Below are the code and all the weights of a small trained network. Each question names an input and a class and asks about switching units off, where a switched-off unit gives its printed mean instead of its output.

import numpy as np


def w(rows, s, z=0):
    codes = np.array(rows[::2]) - 128.0
    scale = np.full(codes.shape[1], s)
    scale[-1] = z or s
    return codes * scale


def f(y):
    return np.maximum(y, 0)


def log_softmax(a):
    a = a - a.max(-1, keepdims=True)
    return a - np.log(np.exp(a).sum(-1, keepdims=True))


def net(x, mask):
    res = np.array(x, float).reshape(1, 7) / 4 @ E
    y = f(res @ A[0][:, :-1].T + A[0][:, -1])
    res = res + np.where(mask, y, B[0][:, -1]) @ B[0][:, :-1]
    return log_softmax(res[-1] @ U[:, :-1].T + U[:, -1])


A, B = {}, {}
E = w([
[18,69,197,67,183,25,122,179,125,120,229,97],'x0',
[204,217,96,122,90,139,198,244,100,110,173,91],'x1',
[207,91,99,115,92,177,137,132,146,180,69,186],'x2',
[116,138,198,131,101,125,166,241,122,52,105,1],'x3',
[230,120,163,161,83,168,191,124,63,60,39,103],'x4',
[85,192,76,216,157,110,66,84,165,94,160,140],'x5',
[185,155,138,81,114,165,77,113,224,199,147,119],'x6',
],0.0048)
A[0] = w([
[67,95,197,81,138,94,133,177,134,131,187,73,168],'N1',
[160,115,128,125,122,143,151,141,94,102,90,116,154],'N2',
[213,145,150,161,117,162,148,160,102,80,8,75,254],'N3',
[110,206,87,125,127,105,150,214,125,127,240,115,232],'N4',
[165,91,86,102,119,147,121,76,138,211,115,218,157],'N5',
[71,117,114,158,131,115,91,56,135,128,134,171,206],'N6',
[57,132,117,160,136,103,106,97,133,106,148,125,226],'N7',
[194,129,125,123,122,148,110,133,175,162,96,136,253],'N8',
[108,55,147,119,124,107,200,159,4,71,101,139,156],'N9',
[54,63,193,97,138,96,110,133,149,134,161,99,206],'N10',
[78,125,106,165,136,105,99,90,144,106,135,162,145],'N11',
],0.011,0.0012)
B[0] = w([
[95,101,178,20,106,103,94,197,155,96,145,152,246],'N1',
[142,120,171,159,119,125,179,120,116,133,97,123,180],'N2',
[131,143,189,178,40,173,249,63,178,112,146,111,255],'N3',
[142,236,79,98,145,130,101,218,89,122,146,56,230],'N4',
[187,104,50,68,169,134,114,94,130,186,61,183,245],'N5',
[91,82,82,196,159,118,73,92,109,123,146,139,212],'N6',
[86,102,134,192,141,118,79,142,130,119,170,114,197],'N7',
[143,135,78,80,123,161,143,59,158,133,114,122,200],'N8',
[169,107,194,175,167,74,165,197,52,172,86,166,225],'N9',
[76,47,167,67,110,116,81,128,160,82,136,152,233],'N10',
[94,107,107,194,151,128,92,102,121,121,158,122,190],'N11',
],0.014,0.0096)
U = w([
[172,116,30,53,175,163,110,64,139,216,62,182,176],'0',
[68,89,87,239,201,103,66,85,92,120,171,134,190],'1',
[131,161,155,149,63,203,181,56,204,93,135,84,2],'2',
[77,72,189,10,127,80,81,172,153,82,150,147,147],'3',
[139,255,80,97,151,128,114,190,69,122,167,37,213],'4',
[155,116,208,181,125,95,185,154,32,150,83,143,50],'5',
],0.0057,0.00051)

Each question gives the input, the list of numbers given to net, and the class t.
The units are the neurons (one row each of A and B). Each row of codes is followed by its name. A weight is (code - 128) times the scale printed after its matrix; where a second scale follows, it is the last column's (A, B and U).
mask holds one flag per neuron, in row order. A switched-off neuron (its flag False) gives its mean, the last column of its row in B, instead of its output. The means were averaged over made-up inputs and are rounded, as every weight is.
A unit's drop is (log p(t) with every unit on - log p(t) with that unit switched off) / (log p(t) with every unit on - log p(t) with every unit switched off).
The circuit of an input: a set's keep is (log p(t) with only the set's units on - log p(t) with every unit switched off) / (log p(t) with every unit on - log p(t) with every unit switched off). Starting from all 11 units, units are removed one at a time, each time the one whose removal leaves the highest keep (on an exact tie, the one counted first), for as long as the keep stays at least 0.8.
circuit, biggest first: the units of the circuit, biggest drop first
unit that matters most: the unit with the biggest drop
k most important neurons: the k neurons with the biggest drops, biggest first
drop of u: that unit's drop, to one decimal
input [-5,-5,-3,-8,7,3,-6], class 1: circuit, biggest first -> [N6]
input [-1,3,7,4,-3,7,6], class 4: 4 most important neurons -> [N5; N4; N3; N10]
input [-2,-6,2,-8,-8,6,2], class 1: 3 most important neurons -> [N6; N11; N7]
input [-5,-5,-2,1,2,4,-2], class 1: circuit, biggest first -> [N6; N1]
input [2,-6,-7,1,8,4,8], class 1: circuit, biggest first -> [N1; N3; N7]
input [-3,0,-5,-5,8,5,2], class 2: circuit, biggest first -> [N3; N9]
input [7,0,4,-1,5,8,3], class 1: circuit, biggest first -> [N1; N3; N5]
input [7,-6,2,-5,8,3,4], class 1: 2 most important neurons -> [N6; N1]
input [5,0,7,-3,2,-6,-1], class 0: 2 most important neurons -> [N5; N3]
input [4,-3,2,-6,-8,-3,-1], class 1: 2 most important neurons -> [N6; N11]
input [0,-1,-5,5,2,-6,-1], class 5: 3 most important neurons -> [N9; N3; N2]
input [-7,-6,-8,8,4,-8,1], class 2: 2 most important neurons -> [N3; N5]
input [-8,1,-4,4,-2,7,-4], class 2: 2 most important neurons -> [N3; N9]
input [-6,5,1,2,-8,4,-4], class 4: unit that matters most -> N4
input [0,-2,-6,1,-5,6,2], class 1: 3 most important neurons -> [N6; N11; N7]
input [-1,3,3,2,-4,-4,7], class 0: 2 most important neurons -> [N3; N8]
input [-3,4,3,4,2,8,6], class 2: drop of N3 -> 0.1
input [-3,8,-5,8,4,-6,5], class 2: drop of N3 -> 2.9
input [-4,8,7,-1,6,-7,7], class 2: drop of N3 -> 2.5
input [7,5,-6,1,4,7,-7], class 4: circuit, biggest first -> [N4]
